(in the rows, 128 means zero)
Each row is followed by its group and then its class within the group.
[ 96 122 127 120 134 131 127 114 142 142 220 122 123 147 127 143 121 124
 121 138 125  97 119 131 130 124  70 120]
(75) > <23>
[ 88 107 124 132 145 132 112 118 143 118 147 138 125 151 134 139 101 136
 124 124 118  72 120 127 129 129  41  87]
(75) > <23>
[ 82 123 127 114 144 121 136 119 133 166 213 194 116 146 111 139 102 118
 117 135 122  91 105 129 137 126  66 148]
(75) > <23>
[ 78 109 120 128 129 135 123 100 146 123 160 180 116 133 131 133  99 141
 121 108 121  85 132 128 131 130  48  73]
(75) > <23>
[121 119 123 120 150 126 119 132 140 151 150  86 134 154 117 136 112 110
 117 143 123  91 103 133 130 132  63 136]
(75) > <27>
[ 55 107 121 134 143 140 119  99 149 104 186 213 124 149  92 120  98 129
 122 129 126  74 128 128 142 133  49 101]
(75) > <23>
[ 67 118 122 138 136 132 133 121 140 141 169 117 119 151 133 131  82 124
 124 148 121  89 133 122 130 116  77 116]
(75) > <35>
[ 82 118 124 144 123 141 128 136 134 187 155 134 136 111 130 128 110 105
 130 126 133 102 136 127 144 132 155  92]
(81) > <29>
[ 97 124 131 148 122 149 120 144 128 211 131  90 134 124 124 120 106 118
 131 138 141 131 144 127 143 132 154 137]
(81) > <29>
[ 71 111 117 138 134 140 121 116 142  96 148 188 119 147 132 127  86 130
 130 132 125  71 136 124 133 125  72 114]
(75) > <27>
[ 32 111 119 140 124 152 124 105 105 231 252 215 125 142 139 115  96 138
 133 135 140  76 158 131 148 130 122 105]
(81) > <20>
[106 111 125 155 122 144 123 139 121 247 139 116 127 123 131 109 108 128
 137 118 130 109 153 130 144 127 131 101]
(81) > <37>
[139 132 127 127 136 116 134 130 131 103 136 181 117 127 118 142 116 111
 121 130 133 129 113 127 126 126 100 143]
(75) > <27>
[ 94 124 119 156 122 143 132 136 125 174 132 122 128 114 121 129 108 114
 131 120 133 103 160 131 145 128 157  96]
(81) > <29>
[117 119 119 129 142 134 123 141 140 103 121 133 123 153 127 134 102 120
 123 135 136  89 119 124 127 125  70 140]
(75) > <27>
[ 83 125 126 111 144 110 136 115 128 128 227 205 127 156 122 142 104 115
 121 153 123 109 107 128 121 118  87 168]
(75) > <23>
[ 90 129 127 127 137 137 131 125 133 126 185 147 109 146 123 132 103 135
 126 136 133 104 130 108 130 122  90 147]
(75) > <35>
[115 127 107 120 150 118 127 136 130 171 166 106 137 148 117 137 111 112
 118 137 117 108  99 127 132 120  89 148]
(75) > <35>
[ 71 106 119 129 146 123 120 107 141 140 193 165 128 143 116 143 101 115
 119 139 117  71 121 126 138 127  62  95]
(75) > <23>
[124 130 127 124 140 122 130 142 144 161 148 127 122 138 117 135 114 119
 121 129 125 118 113 124 135 124 104 152]
(75) > <27>
[ 80 133 132 131 146 124 131 128 131 154 208  68 138 156 127 141 110 104
 120 142 128 114 112 123 133 119 127 153]
(75) > <35>
[115 124 126 124 141 121 132 119 140 103 173 136 123 145 125 141 105 117
 121 129 123 100 109 127 124 124  68 120]
(75) > <23>
[101 121 129 135 142 134 131 132 140  97 186 117 124 153 125 143 114 113
 121 148 132  94 115 129 125 128  74 151]
(75) > <35>
[107 130 137 126 138 130 129 125 131 130 176 166 109 150 116 135  96 123
 121 141 121  92  93 130 132 120  58 143]
(75) > <27>
[ 67 116 122 124 142 129 125 110 139  94 208 209 131 145 123 138  99 114
 130 149 131  79 122 124 128 123  70 140]
(75) > <35>
[ 71 105 118 134 140 135 121 105 138 116 182 233 116 146 131 133  89 132
 125 134 123  66 132 132 133 124  47 106]
(75) > <23>
[ 79 102 125 143 135 149 112 114 141 102 138 216 117 153 115 135  87 130
 123 149 115  43 130 125 141 129  37 122]
(75) > <35>
[ 73 130 125 133 131 141 126 131 127 234 185  63 129 127 120 125 115 126
 131 123 128 113 143 131 141 129 160 116]
(81) > <20>
[ 88 121 129 135 127 151 120 133 137 252 184  61 139 142 129 119 115 124
 129 127 137 104 138 135 140 131 136 116]
(81) > <20>
[124 131 123 138 123 137 132 145 137  58  87 149  98 132 127 134 101 142
 128 116 131 121 133 123 119 131  88 133]
(75) > <35>
[ 85 114 122 128 149 122 120 105 141 112 190 111 134 149 123 148 115 125
 126 152 113  66 112 121 128 125  66 114]
(75) > <35>
[102 106 111 139 136 134 116 122 139 126 123 215 115 144 122 131  92 126
 126 125 139  65 125 139 138 122   9  91]
(75) > <27>
[101 115 118 166 107 168 114 145 135 177  62 120 109 125 132 111  86 145
 136 109 128  93 170 120 147 134 115  79]
(81) > <29>
[ 31 121 125 145 120 139 123 129 130 252 182 105 135 125 133 116  90 136
 126 104 129 103 150 126 139 127 167  97]
(81) > <20>
[109 123 129 118 140 119 145 125 130 131 197 183 129 140 118 142 115 110
 124 135 136 109 114 121 127 117 100 135]
(75) > <35>
